Here is a tiny trained network, its code and every weight. The questions are about switching its units off for an input and a target symbol, where a switched-off unit gives its printed mean instead of its output.

import numpy as np


def w(rows, s, z=0):
    codes = np.array(rows[::2]) - 128.0
    scale = np.full(codes.shape[1], s)
    scale[-1] = z or s
    return codes * scale


def norm(h):
    return h / np.sqrt((h * h).mean(-1, keepdims=True) + 1e-5)


def f(y):
    return np.maximum(y, 0)


def softmax(a):
    e = np.exp(a - a.max(-1, keepdims=True))
    return e / e.sum(-1, keepdims=True)


def log_softmax(a):
    a = a - a.max(-1, keepdims=True)
    return a - np.log(np.exp(a).sum(-1, keepdims=True))


def net(x, mask):
    ids = ['αβγδεζλμξπστω'.index(c) for c in x.split()]
    T = len(ids)
    res = E[ids] + P[:T]
    u = 0
    for l in range(2):
        r = norm(res)
        for j in range(3):
            rows = slice(3 * j, 3 * j + 3)
            q, k, v = (r @ M[l][rows].T for M in (Q, K, V))
            z = softmax(np.where(np.tri(T) > 0, q @ k.T / 3**0.5, -1e9)) @ v
            o = O[l][rows]
            res = res + np.where(mask[u + j], z, o[:, -1]) @ o[:, :-1]
        u += 3
        y = f(norm(res) @ A[l][:, :-1].T + A[l][:, -1])
        res = res + np.where(mask[u : u + 4], y, B[l][:, -1]) @ B[l][:, :-1]
        u += 4
    return log_softmax(norm(res)[-1] @ U[:, :-1].T + U[:, -1])


Q, K, V, O, A, B = {}, {}, {}, {}, {}, {}
E = w([
[212,167,96,152,169,152,82],'α',
[142,74,160,145,181,129,135],'β',
[96,67,71,122,115,121,119],'γ',
[131,170,66,110,172,166,131],'δ',
[169,74,150,74,110,206,139],'ε',
[69,81,24,117,115,121,131],'ζ',
[130,81,133,141,190,141,77],'λ',
[110,76,70,157,104,85,134],'μ',
[121,122,185,159,85,146,149],'ξ',
[92,86,142,100,171,138,224],'π',
[4,118,180,108,116,146,127],'σ',
[139,157,155,145,160,184,168],'τ',
[115,177,104,140,94,133,113],'ω',
],0.026)
P = w([
[126,143,130,101,153,5,163],'0',
[146,126,90,179,139,165,86],'1',
[135,120,90,162,127,158,74],'2',
[133,121,107,154,132,159,76],'3',
[136,122,101,161,134,164,75],'4',
[142,123,107,160,122,148,80],'5',
[136,112,126,160,128,158,87],'6',
[133,118,117,171,116,150,74],'7',
],0.013)
Q[0] = w([
[71,87,181,78,82,142,206],'L0H0',
[151,197,215,104,91,237,139],'L0H0',
[101,155,147,135,62,86,175],'L0H0',
[125,71,31,112,114,87,121],'L0H1',
[186,132,178,95,34,177,70],'L0H1',
[217,77,93,125,255,144,184],'L0H1',
[103,153,210,127,114,199,181],'L0H2',
[131,60,188,133,171,120,159],'L0H2',
[195,187,153,161,169,173,56],'L0H2',
],0.051)
K[0] = w([
[45,72,172,119,119,183,193],'L0H0',
[138,182,223,135,99,234,117],'L0H0',
[71,142,173,148,66,80,155],'L0H0',
[143,168,114,65,138,25,156],'L0H1',
[130,93,140,115,29,172,118],'L0H1',
[211,178,95,154,203,161,142],'L0H1',
[80,93,144,108,75,253,134],'L0H2',
[103,27,172,177,150,130,153],'L0H2',
[240,101,144,153,160,200,82],'L0H2',
],0.05)
V[0] = w([
[142,66,161,129,174,141,175],'L0H0',
[134,132,105,139,76,170,94],'L0H0',
[140,95,69,98,168,93,96],'L0H0',
[180,127,103,65,140,171,145],'L0H1',
[73,98,113,112,130,136,105],'L0H1',
[150,108,185,79,71,132,107],'L0H1',
[138,139,114,131,55,121,253],'L0H2',
[106,208,52,73,80,144,147],'L0H2',
[48,76,124,121,152,153,157],'L0H2',
],0.052)
O[0] = w([
[194,120,152,66,153,196,147,152],'L0H0',
[120,138,135,203,76,123,210,242],'L0H0',
[128,20,84,155,147,124,99,182],'L0H0',
[169,75,84,169,141,229,151,122],'L0H1',
[49,127,119,131,134,141,93,154],'L0H1',
[136,114,187,160,61,188,76,68],'L0H1',
[110,175,86,196,53,98,252,26],'L0H2',
[63,231,32,166,137,177,149,17],'L0H2',
[31,42,123,125,155,119,169,250],'L0H2',
],0.027,0.013)
A[0] = w([
[133,224,192,101,171,139,114,1],'L0N0',
[90,253,107,130,26,135,139,10],'L0N1',
[213,165,76,128,77,128,32,28],'L0N2',
[60,190,80,221,118,110,149,139],'L0N3',
],0.044,0.0047)
B[0] = w([
[184,174,47,132,111,141,213,176],'L0N0',
[103,90,192,166,98,156,2,221],'L0N1',
[36,135,204,183,148,130,193,168],'L0N2',
[102,101,83,134,122,76,25,250],'L0N3',
],0.038,0.026)
Q[1] = w([
[183,36,59,128,146,134,141],'L1H0',
[135,112,227,182,28,203,192],'L1H0',
[32,135,150,218,158,169,18],'L1H0',
[98,138,218,221,143,139,124],'L1H1',
[81,136,207,115,95,181,119],'L1H1',
[163,13,88,159,70,16,114],'L1H1',
[228,54,54,123,214,33,151],'L1H2',
[129,126,253,62,228,178,159],'L1H2',
[30,133,61,136,130,71,168],'L1H2',
],0.043)
K[1] = w([
[151,49,105,91,99,79,111],'L1H0',
[84,97,254,129,209,145,51],'L1H0',
[81,183,113,125,233,69,158],'L1H0',
[117,114,210,195,188,90,160],'L1H1',
[109,133,199,155,155,194,136],'L1H1',
[139,62,43,136,26,76,155],'L1H1',
[240,53,58,35,142,60,130],'L1H2',
[87,163,215,94,227,141,208],'L1H2',
[72,123,86,100,69,90,151],'L1H2',
],0.046)
V[1] = w([
[124,125,139,143,143,123,153],'L1H0',
[119,149,128,90,130,154,102],'L1H0',
[117,136,162,167,167,131,125],'L1H0',
[129,156,201,239,254,109,162],'L1H1',
[133,112,131,69,121,136,136],'L1H1',
[122,151,120,147,134,137,164],'L1H1',
[140,121,122,82,135,196,120],'L1H2',
[142,170,138,90,215,119,127],'L1H2',
[134,127,158,186,196,89,188],'L1H2',
],0.052)
O[1] = w([
[131,122,110,122,100,131,140,147],'L1H0',
[115,157,159,103,153,147,124,70],'L1H0',
[128,121,134,108,101,157,117,181],'L1H0',
[126,94,8,23,1,135,90,246],'L1H1',
[101,131,122,189,144,98,127,63],'L1H1',
[124,139,123,118,119,148,90,79],'L1H1',
[99,81,91,185,115,142,141,80],'L1H2',
[69,115,86,113,108,61,113,45],'L1H2',
[103,169,103,62,114,141,61,172],'L1H2',
],0.034,0.011)
A[1] = w([
[146,255,59,99,207,179,134,45],'L1N0',
[78,101,94,94,172,170,109,246],'L1N1',
[88,110,183,146,86,74,149,80],'L1N2',
[44,155,121,127,100,127,116,3],'L1N3',
],0.083,0.0033)
B[1] = w([
[169,253,81,138,174,227,113,189],'L1N0',
[187,162,149,76,99,145,183,255],'L1N1',
[115,213,136,114,109,171,140,241],'L1N2',
[108,61,140,157,148,165,80,226],'L1N3',
],0.061,0.032)
U = w([
[137,110,105,71,60,136,89,157],'α',
[86,96,184,154,84,71,182,165],'β',
[135,134,154,69,153,124,254,99],'γ',
[193,190,104,117,213,184,88,96],'δ',
[152,71,158,200,120,210,163,126],'ε',
[52,76,89,129,209,143,151,134],'ζ',
[204,106,215,82,202,102,53,101],'λ',
[89,183,154,123,184,41,152,218],'μ',
[204,203,242,147,55,102,128,79],'ξ',
[60,138,117,171,105,118,203,164],'π',
[26,147,214,75,177,212,122,3],'σ',
[202,132,119,177,120,61,146,165],'τ',
[101,126,163,194,147,124,20,141],'ω',
],0.0095,0.0042)

Each question gives the input, a string of symbols that net reads in full, and the target symbol t.
The units are the heads (3 rows each of Q, K, V and O) and the neurons (one row each of A and B). Each row of codes is followed by its name. A weight is (code - 128) times the scale printed after its matrix; where a second scale follows, it is the last column's (O, A, B and U).
mask holds one flag per unit, layer by layer, with each layer's heads first. A switched-off unit (its flag False) gives its mean, the last column of its rows in O or B, instead of its output. The means were averaged over made-up inputs and are rounded, as every weight is.
A unit's drop is (log p(t) with every unit on - log p(t) with that unit switched off) / (log p(t) with every unit on - log p(t) with every unit switched off).
The circuit of an input: a set's keep is (log p(t) with only the set's units on - log p(t) with every unit switched off) / (log p(t) with every unit on - log p(t) with every unit switched off). Starting from the 12 units with the biggest drops (on a tie, the unit counted first), units are removed one at a time, each time the one whose removal leaves the highest keep (on an exact tie, the one counted first), for as long as the keep stays at least 0.8.
circuit, biggest first: the units of the circuit, biggest drop first
unit that matters most: the unit with the biggest drop
top k neurons: the k neurons with the biggest drops, biggest first
top k neurons in layer l: the k neurons of layer l with the biggest drops, biggest first
which heads matter: for each layer, one digit per head in row order, 1 if its drop is at least 0.15 and else 0, layers parted by /
input ε β τ δ μ, target ε: which heads matter -> 010 / 000
input μ σ δ τ σ γ ω ζ, target μ: which heads matter -> 111 / 010
input β μ ε μ σ λ γ, target β: which heads matter -> 101 / 001
input π ε μ α δ π ω, target α: unit that matters most -> L1H1
input α β ω ε δ, target α: circuit, biggest first -> [L0N2; L1H1; L0H2]
input δ γ μ ζ α μ ε ξ, target α: circuit, biggest first -> [L0H2; L0N2; L0H0; L1H1]
input ζ δ α β γ, target ζ: circuit, biggest first -> [L0H2; L0H0; L1N2]
input ω μ π, target γ: which heads matter -> 101 / 000
input σ ζ π σ β ε μ, target σ: which heads matter -> 011 / 000
input ξ ε μ λ μ μ ω, target ω: which heads matter -> 001 / 000
input π λ μ, target π: which heads matter -> 101 / 000
input λ μ σ γ μ α ε ω, target α: which heads matter -> 001 / 010
input π δ ξ α γ μ ξ ξ, target α: which heads matter -> 101 / 010
input α ξ μ μ β β, target λ: which heads matter -> 001 / 000
input ε β ω τ ω ε β γ, target ε: unit that matters most -> L0H1
input ε γ α π ω σ μ, target ε: which heads matter -> 110 / 000
input μ μ δ τ ζ ε, target ε: which heads matter -> 010 / 001
input ω ε ω β μ, target ω: top 2 neurons in layer 0 -> [L0N1; L0N3]
input α δ π ω ζ γ, target α: circuit, biggest first -> [L1H1; L0N2; L0H2]
input π ξ γ π σ μ γ ζ, target π: top 3 neurons in layer 0 -> [L0N3; L0N1; L0N2]
input β λ α σ μ τ δ γ, target β: unit that matters most -> L0H2
input σ λ τ μ ζ, target σ: top 2 neurons in layer 1 -> [L1N2; L1N3]
input ζ δ δ ε μ δ σ ξ, target ξ: top 2 neurons -> [L0N1; L0N0]
